Here is a tiny trained network, its code and every weight. The questions are about switching its units off for an input and a target symbol, where a switched-off unit gives its printed mean instead of its output.

import numpy as np


def w(rows, s, z=0):
    codes = np.array(rows[::2]) - 128.0
    scale = np.full(codes.shape[1], s)
    scale[-1] = z or s
    return codes * scale


def norm(h):
    return h / np.sqrt((h * h).mean(-1, keepdims=True) + 1e-5)


def f(y):
    return y / 2 * (1 + np.tanh(0.7978845608 * (y + 0.044715 * y**3)))


def softmax(a):
    e = np.exp(a - a.max(-1, keepdims=True))
    return e / e.sum(-1, keepdims=True)


def log_softmax(a):
    a = a - a.max(-1, keepdims=True)
    return a - np.log(np.exp(a).sum(-1, keepdims=True))


def net(x, mask):
    ids = ['αβγδζθλμπτφψω'.index(c) for c in x.split()]
    T = len(ids)
    res = E[ids] + P[:T]
    r = norm(res)
    for j in range(3):
        rows = slice(2 * j, 2 * j + 2)
        q, k, v = (r @ M[0][rows].T for M in (Q, K, V))
        z = softmax(np.where(np.tri(T) > 0, q @ k.T / 2**0.5, -1e9)) @ v
        o = O[0][rows]
        res = res + np.where(mask[j], z, o[:, -1]) @ o[:, :-1]
    y = f(norm(res) @ A[0][:, :-1].T + A[0][:, -1])
    res = res + np.where(mask[3:7], y, B[0][:, -1]) @ B[0][:, :-1]
    return log_softmax(norm(res)[-1] @ U[:, :-1].T + U[:, -1])


Q, K, V, O, A, B = {}, {}, {}, {}, {}, {}
E = w([
[10,99,102,186,110],'α',
[129,134,128,138,152],'β',
[129,136,128,140,153],'γ',
[123,137,130,141,158],'δ',
[122,149,139,129,152],'ζ',
[107,169,141,155,131],'θ',
[92,170,122,105,122],'λ',
[104,180,132,119,103],'μ',
[115,91,115,112,167],'π',
[83,124,105,152,162],'τ',
[136,134,176,131,83],'φ',
[96,112,74,103,129],'ψ',
[128,121,136,75,112],'ω',
],0.014)
P = w([
[254,239,62,115,211],'0',
[206,233,105,103,203],'1',
[180,208,122,100,192],'2',
[138,184,160,102,207],'3',
[109,167,175,88,196],'4',
[79,146,192,82,188],'5',
[58,112,199,86,165],'6',
[28,101,223,71,168],'7',
[9,79,243,67,171],'8',
],0.0042)
Q[0] = w([
[74,246,187,127,155],'head 1',
[202,106,79,186,79],'head 1',
[211,56,149,174,84],'head 2',
[137,115,80,213,35],'head 2',
[1,175,229,70,209],'head 3',
[69,152,192,145,151],'head 3',
],0.0096)
K[0] = w([
[81,85,147,71,142],'head 1',
[254,205,74,146,198],'head 1',
[165,255,119,171,166],'head 2',
[212,172,60,103,220],'head 2',
[25,76,122,173,67],'head 3',
[83,85,121,122,45],'head 3',
],0.0097)
V[0] = w([
[214,154,246,247,108],'head 1',
[80,99,127,254,172],'head 1',
[93,188,146,137,43],'head 2',
[88,165,34,212,121],'head 2',
[180,44,150,144,180],'head 3',
[56,107,98,232,144],'head 3',
],0.0082)
O[0] = w([
[95,229,201,107,93,2],'head 1',
[91,177,95,84,184,94],'head 1',
[48,159,124,223,91,112],'head 2',
[1,77,60,106,172,98],'head 2',
[186,156,51,86,97,19],'head 3',
[115,185,64,158,197,144],'head 3',
],0.009,0.0049)
A[0] = w([
[149,102,158,98,10,250],'neuron 1',
[158,125,57,86,110,157],'neuron 2',
[102,168,126,119,156,199],'neuron 3',
[119,118,5,151,143,157],'neuron 4',
],0.013,0.0018)
B[0] = w([
[160,180,32,171,114,224],'neuron 1',
[1,68,200,103,31,157],'neuron 2',
[137,138,91,152,131,208],'neuron 3',
[192,163,47,181,102,254],'neuron 4',
],0.009,0.0041)
U = w([
[124,168,133,43,153,58],'α',
[59,52,190,195,149,90],'β',
[182,41,147,58,155,152],'γ',
[146,253,150,165,41,212],'δ',
[116,144,133,115,86,2],'ζ',
[224,220,183,68,184,162],'θ',
[110,129,141,72,104,118],'λ',
[79,248,173,146,192,54],'μ',
[252,91,120,169,55,194],'π',
[148,45,57,151,100,177],'τ',
[45,138,198,169,85,90],'φ',
[104,143,142,59,111,169],'ψ',
[116,164,29,136,171,228],'ω',
],0.012,0.0023)

Each question gives the input, a string of symbols that net reads in full, and the target symbol t.
The units are the heads (2 rows each of Q, K, V and O) and the neurons (one row each of A and B). Each row of codes is followed by its name. A weight is (code - 128) times the scale printed after its matrix; where a second scale follows, it is the last column's (O, A, B and U).
mask holds one flag per unit, heads first, then neurons. A switched-off unit (its flag False) gives its mean, the last column of its rows in O or B, instead of its output. The means were averaged over made-up inputs and are rounded, as every weight is.
A unit's drop is (log p(t) with every unit on - log p(t) with that unit switched off) / (log p(t) with every unit on - log p(t) with every unit switched off).
The circuit of an input: a set's keep is (log p(t) with only the set's units on - log p(t) with every unit switched off) / (log p(t) with every unit on - log p(t) with every unit switched off). Starting from all 7 units, units are removed one at a time, each time the one whose removal leaves the highest keep (on an exact tie, the one counted first), for as long as the keep stays at least 0.8.
circuit, biggest first: the units of the circuit, biggest drop first
k most important neurons: the k neurons with the biggest drops, biggest first
heads that matter: for each layer, one digit per head in row order, 1 if its drop is at least 0.15 and else 0, layers parted by /
drop when u is switched off: that unit's drop, to one decimal
input δ τ λ μ θ ζ ζ, target μ: circuit, biggest first => (head 1)
input ζ τ π π λ, target γ: circuit, biggest first => (head 2; head 1)
input λ ω θ, target π: heads that matter => 100
input λ ζ ζ α, target ω: heads that matter => 000
input π θ ζ α γ ω β, target ω: heads that matter => 001
input δ λ λ, target β: heads that matter => 001
input δ ζ ζ θ μ, target φ: heads that matter => 000
input θ δ ζ β, target θ: circuit, biggest first => (head 1; head 3; head 2)
input λ θ λ β θ, target β: heads that matter => 011
input ω β λ ζ ζ λ ζ ψ ζ, target τ: heads that matter => 100
input ζ λ δ ζ δ ζ γ, target θ: circuit, biggest first => (head 1; head 2)
input λ π ζ, target γ: heads that matter => 000
input ζ ω δ δ, target π: heads that matter => 100
input λ ψ θ μ γ ω λ λ, target π: heads that matter => 110
input π γ γ ζ, target θ: heads that matter => 100
input ζ ψ λ δ ζ ζ γ, target θ: circuit, biggest first => (head 2; head 1)
input ζ φ ζ, target δ: circuit, biggest first => (head 1)
input γ μ θ λ ζ, target β: heads that matter => 000
input α θ θ β τ φ θ θ, target μ: 2 most important neurons => (neuron 4; neuron 1)
input ζ ψ ω γ λ ζ, target β: circuit, biggest first => (head 3)
input θ ψ ζ ζ, target τ: heads that matter => 110
input ζ δ ψ λ ζ ψ ζ φ μ, target δ: heads that matter => 010
input δ φ ζ ζ π, target γ: 3 most important neurons => (neuron 4; neuron 2; neuron 3)
input θ δ δ, target μ: drop when neuron 2 is switched off => -0.1
input π ζ β ζ δ θ θ γ, target μ: drop when head 1 is switched off => 0.4
input φ δ γ, target δ: drop when head 2 is switched off => 0.1
input λ ω ζ φ λ, target δ: drop when neuron 4 is switched off => 0.0
